Here is a tiny trained network, its code and every weight. The questions are about switching its units off for an input and a class, where a switched-off unit gives its printed mean instead of its output.

import numpy as np


def w(rows, s, z=0):
    codes = np.array(rows[::2]) - 128.0
    scale = np.full(codes.shape[1], s)
    scale[-1] = z or s
    return codes * scale


def norm(h):
    return h / np.sqrt((h * h).mean(-1, keepdims=True) + 1e-5)


def f(y):
    return y / 2 * (1 + np.tanh(0.7978845608 * (y + 0.044715 * y**3)))


def log_softmax(a):
    a = a - a.max(-1, keepdims=True)
    return a - np.log(np.exp(a).sum(-1, keepdims=True))


def net(x, mask):
    res = np.array(x, float).reshape(1, 5) / 4 @ E
    u = 0
    for l in range(2):
        y = f(norm(res) @ A[l][:, :-1].T + A[l][:, -1])
        res = res + np.where(mask[u : u + 7], y, B[l][:, -1]) @ B[l][:, :-1]
        u += 7
    return log_softmax(norm(res)[-1] @ U[:, :-1].T + U[:, -1])


A, B = {}, {}
E = w([
[117,146,83,151,105,120,125,77,143,134,119,132],'x0',
[246,142,147,208,106,195,127,192,225,22,88,155],'x1',
[53,90,242,180,172,171,86,2,159,80,124,140],'x2',
[128,173,118,189,150,220,153,182,146,210,214,215],'x3',
[126,157,114,143,119,121,78,158,80,88,166,144],'x4',
],0.0078)
A[0] = w([
[50,240,147,173,152,249,174,189,159,221,169,250,214],'0.n0',
[190,100,144,198,61,170,123,162,132,101,96,176,123],'0.n1',
[60,137,254,182,94,79,66,71,136,192,161,112,182],'0.n2',
[52,146,194,156,195,128,114,86,188,65,169,153,159],'0.n3',
[186,136,115,151,156,113,104,148,74,177,146,139,255],'0.n4',
[84,85,146,75,84,190,118,75,154,102,186,158,96],'0.n5',
[231,157,130,192,109,87,167,187,165,99,58,168,97],'0.n6',
],0.0072,0.0054)
B[0] = w([
[181,223,178,92,172,126,105,117,116,152,124,212,248],'0.n0',
[109,143,89,210,184,121,196,150,157,22,48,48,182],'0.n1',
[109,91,158,2,144,110,172,133,92,56,177,201,204],'0.n2',
[102,87,199,189,183,101,105,29,172,122,160,77,201],'0.n3',
[101,56,101,54,88,65,159,39,216,202,129,82,185],'0.n4',
[111,106,157,172,88,195,124,209,148,99,239,82,147],'0.n5',
[29,163,76,137,54,113,134,87,174,64,231,192,197],'0.n6',
],0.0082,0.011)
A[1] = w([
[167,112,207,212,81,202,77,98,174,88,100,95,126],'1.n0',
[177,126,81,31,123,55,114,191,76,217,69,145,61],'1.n1',
[55,2,87,133,100,155,126,146,170,71,155,16,128],'1.n2',
[67,17,24,140,35,132,162,167,118,112,75,56,150],'1.n3',
[192,138,161,213,228,201,79,121,146,60,79,99,66],'1.n4',
[172,220,62,112,86,117,152,245,162,55,10,174,129],'1.n5',
[175,178,88,68,187,155,103,127,58,177,159,139,3],'1.n6',
],0.009,0.0037)
B[1] = w([
[168,189,51,164,166,115,70,179,123,212,87,96,205],'1.n0',
[149,121,82,189,71,156,83,112,146,153,43,186,253],'1.n1',
[77,128,111,161,76,92,152,201,40,98,103,28,252],'1.n2',
[114,70,148,177,174,167,128,131,48,130,146,147,247],'1.n3',
[153,145,59,140,142,80,31,144,164,183,67,166,210],'1.n4',
[168,87,193,80,114,189,189,153,166,85,202,115,254],'1.n5',
[138,148,114,184,113,160,206,106,136,159,140,5,170],'1.n6',
],0.014,0.0071)
U = w([
[92,7,81,166,62,140,65,121,40,159,40,194,142],'0',
[37,68,197,32,120,44,120,132,70,47,124,60,106],'1',
[132,73,129,172,77,181,233,214,74,56,180,46,159],'2',
[111,146,88,210,180,51,48,189,106,98,52,23,55],'3',
[176,196,74,142,61,160,165,87,171,248,70,170,252],'4',
[104,143,223,49,228,146,156,36,95,166,224,208,94],'5',
[211,153,152,39,104,209,187,165,240,87,240,198,121],'6',
[177,206,123,171,218,112,18,145,228,163,85,217,79],'7',
],0.016,0.0018)

Each question gives the input, the list of numbers given to net, and the class t.
The units are the neurons (one row each of A and B). Each row of codes is followed by its name. A weight is (code - 128) times the scale printed after its matrix; where a second scale follows, it is the last column's (A, B and U).
mask holds one flag per neuron, layer by layer. A switched-off neuron (its flag False) gives its mean, the last column of its row in B, instead of its output. The means were averaged over made-up inputs and are rounded, as every weight is.
A unit's drop is (log p(t) with every unit on - log p(t) with that unit switched off) / (log p(t) with every unit on - log p(t) with every unit switched off).
The circuit of an input: a set's keep is (log p(t) with only the set's units on - log p(t) with every unit switched off) / (log p(t) with every unit on - log p(t) with every unit switched off). Starting from the 12 units with the biggest drops (on a tie, the unit counted first), units are removed one at a time, each time the one whose removal leaves the highest keep (on an exact tie, the one counted first), for as long as the keep stays at least 0.8.
circuit, biggest first: the units of the circuit, biggest drop first
unit that matters most: the unit with the biggest drop
top k neurons: the k neurons with the biggest drops, biggest first
top k neurons in layer l: the k neurons of layer l with the biggest drops, biggest first
drop of u: that unit's drop, to one decimal
input [-3,5,-5,1,4], class 6: top 2 neurons : (1.n5 0.n3)
input [-1,-7,-1,-1,5], class 0: circuit, biggest first : (0.n3 1.n1)
input [1,2,6,-8,2], class 3: top neuron : (0.n0)
input [-1,0,-8,0,6], class 0: top 2 neurons : (0.n4 0.n0)
input [0,0,-6,-5,-3], class 0: top 2 neurons : (0.n1 1.n1)
input [-1,2,-1,-7,4], class 2: top 2 neurons : (0.n0 0.n3)
input [4,8,-1,-8,3], class 2: top 3 neurons : (0.n0 1.n5 0.n3)
input [-1,-1,-2,-5,7], class 0: top 2 neurons : (0.n0 0.n1)
input [-1,-5,0,2,5], class 4: top 4 neurons : (0.n3 0.n6 1.n1 1.n6)
input [-7,-1,0,8,-7], class 4: top 3 neurons in layer 1 : (1.n6 1.n5 1.n3)
input [-8,-4,-7,1,4], class 4: top 2 neurons in layer 1 : (1.n6 1.n2)
input [5,0,6,4,3], class 5: top 2 neurons in layer 0 : (0.n2 0.n1)
input [-6,-5,-2,-7,-4], class 0: top 2 neurons : (0.n0 1.n1)
input [8,7,-2,6,2], class 6: circuit, biggest first : (1.n5)
input [4,2,0,3,-8], class 6: top 2 neurons : (0.n3 1.n5)
input [7,-3,-5,-2,1], class 0: top 2 neurons : (0.n0 1.n3)
input [5,-1,3,-5,8], class 1: top 2 neurons : (0.n0 0.n2)
input [1,4,4,-2,-5], class 3: top 2 neurons : (0.n0 1.n2)
input [-2,-8,-1,8,-2], class 4: top 2 neurons in layer 1 : (1.n1 1.n6)
input [5,0,-1,1,4], class 4: unit that matters most : 0.n4
input [7,-6,-7,-4,1], class 0: drop of 0.n0 : 1.4
input [6,4,8,-3,-8], class 3: drop of 1.n2 : 0.2
input [-1,-3,-2,-4,-8], class 0: drop of 0.n0 : 1.1
input [4,3,-1,5,0], class 6: drop of 1.n5 : 0.1
